Here is a tiny trained network, its code and every weight. The questions are about switching its units off for an input and a target symbol, where a switched-off unit gives its printed mean instead of its output.

import numpy as np


def w(rows, s, z=0):
    codes = np.array(rows[::2]) - 128.0
    scale = np.full(codes.shape[1], s)
    scale[-1] = z or s
    return codes * scale


def norm(h):
    return h / np.sqrt((h * h).mean(-1, keepdims=True) + 1e-5)


def f(y):
    return y / 2 * (1 + np.tanh(0.7978845608 * (y + 0.044715 * y**3)))


def softmax(a):
    e = np.exp(a - a.max(-1, keepdims=True))
    return e / e.sum(-1, keepdims=True)


def log_softmax(a):
    a = a - a.max(-1, keepdims=True)
    return a - np.log(np.exp(a).sum(-1, keepdims=True))


def net(x, mask):
    ids = ['ΘΞΣγεζημπφω'.index(c) for c in x.split()]
    T = len(ids)
    res = E[ids] + P[:T]
    u = 0
    for l in range(3):
        q, k, v = (norm(res) @ M[l].T for M in (Q, K, V))
        z = softmax(np.where(np.tri(T) > 0, q @ k.T / 2**0.5, -1e9)) @ v
        res = res + np.where(mask[u], z, O[l][:, -1]) @ O[l][:, :-1]
        u += 1
        y = f(norm(res) @ A[l][:, :-1].T + A[l][:, -1])
        res = res + np.where(mask[u : u + 4], y, B[l][:, -1]) @ B[l][:, :-1]
        u += 4
    return log_softmax(norm(res)[-1] @ U[:, :-1].T + U[:, -1])


Q, K, V, O, A, B = {}, {}, {}, {}, {}, {}
E = w([
[142,109,120,208],'Θ',
[14,55,142,47],'Ξ',
[155,108,163,76],'Σ',
[214,162,177,89],'γ',
[149,182,245,166],'ε',
[112,160,37,188],'ζ',
[191,174,250,97],'η',
[154,49,201,159],'μ',
[119,215,244,158],'π',
[19,131,160,155],'φ',
[193,78,125,56],'ω',
],0.013)
P = w([
[12,158,252,26],'0',
[22,194,153,43],'1',
[59,182,135,57],'2',
[69,178,115,95],'3',
[125,130,133,128],'4',
[129,153,123,128],'5',
[144,133,116,145],'6',
[170,121,112,172],'7',
[168,128,117,168],'8',
[162,136,107,156],'9',
[183,118,101,176],'10',
[167,122,109,176],'11',
[171,132,91,163],'12',
],0.0024)
Q[0] = w([
[225,110,29,82],'L0H0',
[153,13,2,129],'L0H0',
],0.0067)
K[0] = w([
[128,114,253,82],'L0H0',
[2,122,125,52],'L0H0',
],0.0057)
V[0] = w([
[48,158,68,124],'L0H0',
[5,124,154,55],'L0H0',
],0.0027)
O[0] = w([
[116,1,180,97,3],'L0H0',
[36,86,152,147,137],'L0H0',
],0.008,0.0016)
A[0] = w([
[147,13,33,198,147],'L0N0',
[142,54,89,132,195],'L0N1',
[29,227,175,167,99],'L0N2',
[154,204,253,65,255],'L0N3',
],0.005,0.0017)
B[0] = w([
[151,123,185,61,128],'L0N0',
[40,159,88,71,129],'L0N1',
[167,169,255,68,143],'L0N2',
[104,141,123,242,255],'L0N3',
],0.0061,0.0062)
Q[1] = w([
[197,255,15,128],'L1H0',
[165,90,40,59],'L1H0',
],0.0072)
K[1] = w([
[254,159,254,106],'L1H0',
[165,106,142,7],'L1H0',
],0.0071)
V[1] = w([
[126,163,2,73],'L1H0',
[157,71,166,47],'L1H0',
],0.0044)
O[1] = w([
[255,181,114,96,2],'L1H0',
[159,173,213,150,76],'L1H0',
],0.0076,0.0034)
A[1] = w([
[23,95,164,113,93],'L1N0',
[117,2,217,60,194],'L1N1',
[62,70,151,61,87],'L1N2',
[38,90,16,191,253],'L1N3',
],0.0067,0.0026)
B[1] = w([
[232,116,91,165,209],'L1N0',
[67,203,49,115,221],'L1N1',
[117,124,65,105,161],'L1N2',
[233,1,156,114,253],'L1N3',
],0.0094,0.0039)
Q[2] = w([
[144,253,210,107],'L2H0',
[141,166,66,107],'L2H0',
],0.0054)
K[2] = w([
[106,210,177,75],'L2H0',
[169,107,108,1],'L2H0',
],0.0075)
V[2] = w([
[131,246,85,171],'L2H0',
[72,101,216,250],'L2H0',
],0.0027)
O[2] = w([
[222,2,88,83,150],'L2H0',
[175,127,81,196,254],'L2H0',
],0.0043,0.0018)
A[2] = w([
[105,222,21,106,93],'L2N0',
[28,150,219,220,205],'L2N1',
[102,159,254,144,163],'L2N2',
[169,217,129,148,7],'L2N3',
],0.0059,0.0021)
B[2] = w([
[170,192,103,90,147],'L2N0',
[103,99,118,2,252],'L2N1',
[76,114,139,123,198],'L2N2',
[96,66,40,174,153],'L2N3',
],0.0055,0.0037)
U = w([
[161,118,139,92,58],'Θ',
[83,115,52,27,200],'Ξ',
[151,123,123,107,39],'Σ',
[192,98,144,83,84],'γ',
[169,212,143,212,156],'ε',
[160,190,86,73,122],'ζ',
[142,139,130,98,35],'η',
[80,59,80,188,50],'μ',
[74,159,189,103,253],'π',
[76,84,140,61,79],'φ',
[202,170,155,8,97],'ω',
],0.011,0.0059)

Each question gives the input, a string of symbols that net reads in full, and the target symbol t.
The units are the heads (2 rows each of Q, K, V and O) and the neurons (one row each of A and B). Each row of codes is followed by its name. A weight is (code - 128) times the scale printed after its matrix; where a second scale follows, it is the last column's (O, A, B and U).
mask holds one flag per unit, layer by layer, with each layer's heads first. A switched-off unit (its flag False) gives its mean, the last column of its rows in O or B, instead of its output. The means were averaged over made-up inputs and are rounded, as every weight is.
A unit's drop is (log p(t) with every unit on - log p(t) with that unit switched off) / (log p(t) with every unit on - log p(t) with every unit switched off).
The circuit of an input: a set's keep is (log p(t) with only the set's units on - log p(t) with every unit switched off) / (log p(t) with every unit on - log p(t) with every unit switched off). Starting from the 12 units with the biggest drops (on a tie, the unit counted first), units are removed one at a time, each time the one whose removal leaves the highest keep (on an exact tie, the one counted first), for as long as the keep stays at least 0.8.
circuit, biggest first: the units of the circuit, biggest drop first
top k neurons: the k neurons with the biggest drops, biggest first
k most important neurons of layer l: the k neurons of layer l with the biggest drops, biggest first
drop of u: that unit's drop, to one decimal
input Ξ γ η γ, target ε: circuit, biggest first => [L1N3; L0N3]
input φ Σ Σ, target μ: top 2 neurons => [L0N3; L0N2]
input ε Σ γ, target π: 3 most important neurons of layer 1 => [L1N0; L1N1; L1N3]
input μ μ Ξ γ, target π: circuit, biggest first => [L1N0; L1H0; L1N3]
input μ γ Ξ γ γ γ φ Θ γ μ π η, target π: circuit, biggest first => [L1N0; L1N3]
input Σ γ Σ ζ Σ Σ γ γ μ Ξ μ, target Ξ: top neuron => [L0N3]
input ζ Θ γ Ξ γ Σ μ μ ω Ξ φ, target Ξ: 2 most important neurons of layer 2 => [L2N1; L2N3]
input γ ζ η φ, target ζ: 2 most important neurons of layer 1 => [L1N0; L1N3]
input ω Ξ Ξ Σ, target ε: 3 most important neurons of layer 0 => [L0N2; L0N3; L0N0]
input γ ω π μ μ φ ε, target π: top 2 neurons => [L2N1; L1N3]
input Θ Σ μ Ξ ε ε Σ Ξ μ, target Ξ: top 2 neurons => [L1N1; L0N3]
input Σ μ ε ε Σ φ Θ μ φ γ γ Ξ φ, target Ξ: 2 most important neurons of layer 0 => [L0N2; L0N3]
input γ μ Σ Σ Θ ω ω γ η, target π: 2 most important neurons of layer 2 => [L2N1; L2N2]
input Θ γ Θ Θ Ξ ζ γ ε, target π: 2 most important neurons of layer 1 => [L1N0; L1N3]
input γ γ γ π ζ γ Σ ζ μ, target ζ: 3 most important neurons of layer 0 => [L0N3; L0N0; L0N1]
input γ μ μ ζ μ γ, target ε: top neuron => [L0N2]
input γ φ γ γ γ Σ Σ γ ζ ζ ζ μ, target ζ: top 4 neurons => [L0N3; L1N1; L1N3; L2N0]
input μ γ Θ φ γ Ξ γ μ ζ φ, target ζ: drop of L1N0 => 0.3
input ω ω ω, target ω: drop of L1H0 => 1.4
input γ η ω ω, target ω: drop of L1N1 => 0.1
